Here is a tiny trained network, its code and every weight. The questions are about switching its units off for an input and a target symbol, where a switched-off unit gives its printed mean instead of its output.

import numpy as np


def w(rows, s, z=0):
    codes = np.array(rows[::2]) - 128.0
    scale = np.full(codes.shape[1], s)
    scale[-1] = z or s
    return codes * scale


def norm(h):
    return h / np.sqrt((h * h).mean(-1, keepdims=True) + 1e-5)


def softmax(a):
    e = np.exp(a - a.max(-1, keepdims=True))
    return e / e.sum(-1, keepdims=True)


def log_softmax(a):
    a = a - a.max(-1, keepdims=True)
    return a - np.log(np.exp(a).sum(-1, keepdims=True))


def net(x, mask):
    ids = ['Παβγδεζθλξσ'.index(c) for c in x.split()]
    T = len(ids)
    res = E[ids] + P[:T]
    u = 0
    for l in range(2):
        r = norm(res)
        for j in range(3):
            rows = slice(4 * j, 4 * j + 4)
            q, k, v = (r @ M[l][rows].T for M in (Q, K, V))
            z = softmax(np.where(np.tri(T) > 0, q @ k.T / 4**0.5, -1e9)) @ v
            o = O[l][rows]
            res = res + np.where(mask[u + j], z, o[:, -1]) @ o[:, :-1]
        u += 3
    return log_softmax(norm(res)[-1] @ U[:, :-1].T + U[:, -1])


Q, K, V, O = {}, {}, {}, {}
E = w([
[219,242,110,236,180],'Π',
[170,240,123,78,140],'α',
[140,200,150,103,101],'β',
[169,238,128,79,134],'γ',
[160,254,127,84,117],'δ',
[61,224,113,232,4],'ε',
[157,45,45,87,78],'ζ',
[138,50,30,78,91],'θ',
[33,165,181,104,209],'λ',
[80,134,20,126,184],'ξ',
[194,39,204,142,204],'σ',
],0.0047)
P = w([
[238,246,147,2,89],'0',
[217,229,134,19,93],'1',
[199,220,131,37,101],'2',
[190,201,124,48,106],'3',
[179,190,114,57,115],'4',
[166,175,118,68,116],'5',
[155,166,112,80,122],'6',
[150,154,110,89,129],'7',
[140,140,109,99,132],'8',
[128,130,105,106,138],'9',
[121,120,101,119,139],'10',
[109,102,91,124,145],'11',
[103,93,88,138,152],'12',
[94,74,78,145,157],'13',
],0.0039)
Q[0] = w([
[74,46,81,109,62],'0.h1',
[148,44,13,7,108],'0.h1',
[146,86,178,180,98],'0.h1',
[187,2,23,28,88],'0.h1',
[58,198,192,219,231],'0.h2',
[79,114,238,208,124],'0.h2',
[129,35,243,134,143],'0.h2',
[51,240,74,36,209],'0.h2',
[75,65,238,154,152],'0.h3',
[206,108,57,92,67],'0.h3',
[216,2,157,187,12],'0.h3',
[154,104,31,63,81],'0.h3',
],0.0086)
K[0] = w([
[51,81,90,153,128],'0.h1',
[64,52,128,223,199],'0.h1',
[151,125,74,17,38],'0.h1',
[65,7,116,166,176],'0.h1',
[168,212,252,131,104],'0.h2',
[147,196,167,43,69],'0.h2',
[157,129,117,2,145],'0.h2',
[49,113,246,230,184],'0.h2',
[126,191,163,22,110],'0.h3',
[133,39,79,174,122],'0.h3',
[177,54,39,40,4],'0.h3',
[148,26,126,183,127],'0.h3',
],0.0086)
V[0] = w([
[143,92,94,134,2],'0.h1',
[151,96,88,89,45],'0.h1',
[177,110,36,184,131],'0.h1',
[254,80,189,132,156],'0.h1',
[107,197,175,140,175],'0.h2',
[51,145,123,192,128],'0.h2',
[167,162,77,197,23],'0.h2',
[180,119,114,69,249],'0.h2',
[56,197,48,193,158],'0.h3',
[28,153,104,95,67],'0.h3',
[119,144,160,76,71],'0.h3',
[83,52,159,63,87],'0.h3',
],0.0051)
O[0] = w([
[185,117,69,118,145,142],'0.h1',
[172,106,87,95,149,224],'0.h1',
[164,207,94,137,225,131],'0.h1',
[97,66,101,208,151,130],'0.h1',
[96,172,109,103,150,75],'0.h2',
[95,199,112,97,122,5],'0.h2',
[116,143,73,209,78,103],'0.h2',
[174,103,177,129,237,246],'0.h2',
[206,94,22,98,82,80],'0.h3',
[75,134,70,2,61,169],'0.h3',
[36,198,130,54,150,189],'0.h3',
[47,113,178,75,103,163],'0.h3',
],0.0056,0.0032)
Q[1] = w([
[249,52,37,18,92],'1.h1',
[221,58,42,29,40],'1.h1',
[88,57,28,167,43],'1.h1',
[243,119,96,12,146],'1.h1',
[176,122,45,62,117],'1.h2',
[217,112,82,86,192],'1.h2',
[48,110,25,109,96],'1.h2',
[173,152,254,180,106],'1.h2',
[114,80,169,190,111],'1.h3',
[94,242,196,100,118],'1.h3',
[142,194,124,55,191],'1.h3',
[98,66,114,218,62],'1.h3',
],0.0085)
K[1] = w([
[45,133,49,101,221],'1.h1',
[39,102,63,105,247],'1.h1',
[45,43,157,141,202],'1.h1',
[75,189,33,111,211],'1.h1',
[50,33,92,118,134],'1.h2',
[111,39,94,152,215],'1.h2',
[97,114,30,130,20],'1.h2',
[141,214,255,147,190],'1.h2',
[155,111,81,191,72],'1.h3',
[92,229,227,119,158],'1.h3',
[79,167,143,68,228],'1.h3',
[177,86,149,202,49],'1.h3',
],0.0085)
V[1] = w([
[109,145,47,138,129],'1.h1',
[61,108,185,114,30],'1.h1',
[180,61,208,167,129],'1.h1',
[159,137,160,86,113],'1.h1',
[102,172,187,125,227],'1.h2',
[49,152,28,150,198],'1.h2',
[180,191,192,101,119],'1.h2',
[167,182,91,93,79],'1.h2',
[25,39,94,78,215],'1.h3',
[43,101,74,171,208],'1.h3',
[132,129,226,80,160],'1.h3',
[4,151,86,80,219],'1.h3',
],0.0038)
O[1] = w([
[89,136,186,147,164,116],'1.h1',
[196,131,82,101,172,30],'1.h1',
[113,148,26,169,118,85],'1.h1',
[173,106,130,158,121,192],'1.h1',
[133,74,105,103,142,95],'1.h2',
[208,144,96,32,133,88],'1.h2',
[57,94,76,132,150,125],'1.h2',
[79,167,69,142,160,156],'1.h2',
[32,254,133,126,178,251],'1.h3',
[138,170,88,66,157,90],'1.h3',
[62,130,119,161,112,212],'1.h3',
[57,144,134,71,229,203],'1.h3',
],0.0048,0.0028)
U = w([
[91,49,206,80,14,153],'Π',
[196,165,186,125,147,58],'α',
[196,80,106,167,127,142],'β',
[191,150,198,127,151,17],'γ',
[198,217,79,252,203,254],'δ',
[85,222,14,157,40,174],'ε',
[24,67,28,208,172,107],'ζ',
[161,46,248,195,255,84],'θ',
[216,81,15,17,194,40],'λ',
[208,216,184,100,67,76],'ξ',
[29,205,172,36,221,116],'σ',
],0.0089,0.0028)

Each question gives the input, a string of symbols that net reads in full, and the target symbol t.
The units are the heads (4 rows each of Q, K, V and O). Each row of codes is followed by its name. A weight is (code - 128) times the scale printed after its matrix; where a second scale follows, it is the last column's (O and U).
mask holds one flag per head, layer by layer. A switched-off head (its flag False) gives its mean, the last column of its rows in O, instead of its output. The means were averaged over made-up inputs and are rounded, as every weight is.
A unit's drop is (log p(t) with every unit on - log p(t) with that unit switched off) / (log p(t) with every unit on - log p(t) with every unit switched off).
The circuit of an input: a set's keep is (log p(t) with only the set's units on - log p(t) with every unit switched off) / (log p(t) with every unit on - log p(t) with every unit switched off). Starting from all 6 units, units are removed one at a time, each time the one whose removal leaves the highest keep (on an exact tie, the one counted first), for as long as the keep stays at least 0.8.
circuit, biggest first: the units of the circuit, biggest drop first
which heads matter: for each layer, one digit per head in row order, 1 if its drop is at least 0.15 and else 0, layers parted by /
drop when u is switched off: that unit's drop, to one decimal
input ζ δ ζ θ λ Π β σ ζ θ ζ θ α, target θ: circuit, biggest first	[0.h3 0.h2]
input θ θ λ δ ζ θ σ θ θ θ θ ξ, target θ: circuit, biggest first	[0.h3]
input γ Π ζ, target β: circuit, biggest first	[1.h3 0.h2]
input θ λ θ, target Π: which heads matter	110 / 000
input λ ζ α ζ θ θ λ λ θ θ β ξ θ θ, target σ: circuit, biggest first	[0.h1 1.h1]
input θ δ ε ξ ζ, target σ: which heads matter	101 / 010
input ξ λ λ ε ζ θ γ Π θ λ θ Π θ θ, target λ: which heads matter	100 / 000
input λ δ θ θ σ α λ λ σ β, target θ: which heads matter	001 / 000
input θ ζ β λ Π ξ θ, target σ: circuit, biggest first	[0.h1 1.h3]
input α θ θ θ λ θ, target Π: which heads matter	010 / 000
input θ β δ θ ζ β, target Π: which heads matter	010 / 001
input θ ζ θ β λ λ ζ, target Π: which heads matter	010 / 000
input σ θ θ γ ζ Π θ θ ζ θ θ θ θ, target λ: which heads matter	110 / 000
input δ γ Π ζ θ θ θ θ γ, target δ: circuit, biggest first	[0.h3]
input γ λ θ σ θ ε ζ θ γ θ α, target ε: which heads matter	010 / 000
input λ γ ζ, target Π: circuit, biggest first	[0.h3 0.h2]
input θ θ θ θ σ ξ, target θ: drop when 0.h2 is switched off	0.1
input δ β λ δ θ σ σ θ ζ, target ζ: drop when 0.h3 is switched off	0.3
input δ θ ξ, target λ: drop when 1.h3 is switched off	0.7
input θ λ θ θ ξ ε θ θ δ γ ξ, target ε: drop when 1.h2 is switched off	0.0
input λ ζ θ γ θ σ θ θ, target ζ: circuit, biggest first	[0.h1]
